Below are the code and all the weights of a small trained network. Each question names an input and a class and asks about switching units off, where a switched-off unit gives its printed mean instead of its output.

import numpy as np


def w(rows, s, z=0):
    codes = np.array(rows[::2]) - 128.0
    scale = np.full(codes.shape[1], s)
    scale[-1] = z or s
    return codes * scale


def norm(h):
    return h / np.sqrt((h * h).mean(-1, keepdims=True) + 1e-5)


def f(y):
    return y / 2 * (1 + np.tanh(0.7978845608 * (y + 0.044715 * y**3)))


def log_softmax(a):
    a = a - a.max(-1, keepdims=True)
    return a - np.log(np.exp(a).sum(-1, keepdims=True))


def net(x, mask):
    res = np.array(x, float).reshape(1, 4) / 4 @ E
    u = 0
    for l in range(3):
        y = f(norm(res) @ A[l][:, :-1].T + A[l][:, -1])
        res = res + np.where(mask[u : u + 8], y, B[l][:, -1]) @ B[l][:, :-1]
        u += 8
    return log_softmax(norm(res)[-1] @ U[:, :-1].T + U[:, -1])


A, B = {}, {}
E = w([
[3,204,179,45,61],'x0',
[216,128,241,111,48],'x1',
[151,206,66,218,63],'x2',
[217,226,182,49,174],'x3',
],0.0023)
A[0] = w([
[92,110,148,151,51,242],'L0N1',
[140,106,202,95,101,3],'L0N2',
[140,136,98,101,111,77],'L0N3',
[112,132,130,123,92,113],'L0N4',
[130,124,152,124,132,38],'L0N5',
[2,81,125,124,136,151],'L0N6',
[117,113,144,150,143,97],'L0N7',
[196,135,151,106,93,11],'L0N8',
],0.013,0.0015)
B[0] = w([
[79,197,249,120,122,197],'L0N1',
[182,104,31,45,97,179],'L0N2',
[123,141,133,127,117,125],'L0N3',
[104,163,115,184,199,143],'L0N4',
[154,125,77,143,192,126],'L0N5',
[2,124,115,208,66,254],'L0N6',
[115,82,148,109,120,131],'L0N7',
[144,111,167,213,165,167],'L0N8',
],0.0099,0.0071)
A[1] = w([
[167,31,125,127,172,115],'L1N1',
[128,178,196,227,74,140],'L1N2',
[1,111,62,108,61,249],'L1N3',
[206,110,73,152,161,170],'L1N4',
[171,39,137,121,175,68],'L1N5',
[160,203,98,115,155,87],'L1N6',
[107,191,137,51,172,67],'L1N7',
[115,115,191,183,162,170],'L1N8',
],0.0079,0.0011)
B[1] = w([
[240,53,132,223,96,157],'L1N1',
[18,218,162,180,76,211],'L1N2',
[97,254,253,230,184,253],'L1N3',
[146,195,233,68,14,167],'L1N4',
[234,72,113,224,92,153],'L1N5',
[33,130,114,67,196,135],'L1N6',
[102,45,41,115,193,136],'L1N7',
[92,208,151,176,68,162],'L1N8',
],0.0067,0.0077)
A[2] = w([
[120,70,117,188,133,130],'L2N1',
[115,52,141,199,154,141],'L2N2',
[147,100,121,142,39,102],'L2N3',
[76,103,116,142,65,6],'L2N4',
[75,117,152,196,129,147],'L2N5',
[71,51,174,254,138,174],'L2N6',
[107,148,191,60,112,93],'L2N7',
[136,152,107,190,201,153],'L2N8',
],0.008,0.0013)
B[2] = w([
[128,179,127,102,110,139],'L2N1',
[135,208,147,58,71,149],'L2N2',
[115,15,161,165,140,152],'L2N3',
[170,164,158,108,184,145],'L2N4',
[150,177,150,159,137,226],'L2N5',
[138,254,203,143,130,254],'L2N6',
[115,127,119,233,190,150],'L2N7',
[112,130,153,68,42,150],'L2N8',
],0.0091,0.0063)
U = w([
[254,22,119,127,81,100],'0',
[60,246,192,199,113,229],'1',
[95,80,24,35,194,2],'2',
],0.0065,0.0033)

Each question gives the input, the list of numbers given to net, and the class t.
The units are the neurons (one row each of A and B). Each row of codes is followed by its name. A weight is (code - 128) times the scale printed after its matrix; where a second scale follows, it is the last column's (A, B and U).
mask holds one flag per neuron, layer by layer. A switched-off neuron (its flag False) gives its mean, the last column of its row in B, instead of its output. The means were averaged over made-up inputs and are rounded, as every weight is.
A unit's drop is (log p(t) with every unit on - log p(t) with that unit switched off) / (log p(t) with every unit on - log p(t) with every unit switched off).
The circuit of an input: a set's keep is (log p(t) with only the set's units on - log p(t) with every unit switched off) / (log p(t) with every unit on - log p(t) with every unit switched off). Starting from the 12 units with the biggest drops (on a tie, the unit counted first), units are removed one at a time, each time the one whose removal leaves the highest keep (on an exact tie, the one counted first), for as long as the keep stays at least 0.8.
circuit, biggest first: the units of the circuit, biggest drop first
top k neurons: the k neurons with the biggest drops, biggest first
k most important neurons of layer l: the k neurons of layer l with the biggest drops, biggest first
drop of u: that unit's drop, to one decimal
input [-8,0,-3,-6], class 0: top 2 neurons => [L0N6; L0N1]
input [-2,-8,0,7], class 2: top 2 neurons => [L0N6; L1N3]
input [0,8,3,5], class 0: circuit, biggest first => [L0N6; L0N2; L1N3; L2N6]
input [3,-1,-5,5], class 0: 2 most important neurons of layer 1 => [L1N2; L1N3]
input [0,4,-3,-2], class 2: circuit, biggest first => [L0N2; L0N6; L1N3; L2N6]
input [-4,7,2,6], class 0: circuit, biggest first => [L0N6; L0N1; L1N3; L2N6]
input [6,3,0,3], class 2: top 2 neurons => [L0N6; L0N2]
input [-6,-1,6,-1], class 0: top 2 neurons => [L0N1; L0N6]
input [-1,-5,4,6], class 2: top 3 neurons => [L0N6; L0N8; L1N3]
input [0,-7,5,7], class 2: 2 most important neurons of layer 0 => [L0N6; L0N8]
input [-8,0,-5,-3], class 0: top 3 neurons => [L0N6; L0N1; L1N3]
input [-7,-8,4,3], class 0: most important neuron of layer 0 => [L0N6]
input [-1,-6,-8,8], class 2: top 4 neurons => [L0N6; L0N8; L1N3; L1N7]
input [5,1,1,3], class 2: top 2 neurons => [L0N6; L0N2]
input [1,-4,-1,7], class 2: drop of L0N6 => 1.0
input [-6,4,-5,-5], class 0: drop of L0N7 => 0.0
input [-2,4,-2,-1], class 0: drop of L0N2 => 0.4
input [-8,-3,-8,1], class 0: drop of L1N3 => 0.1
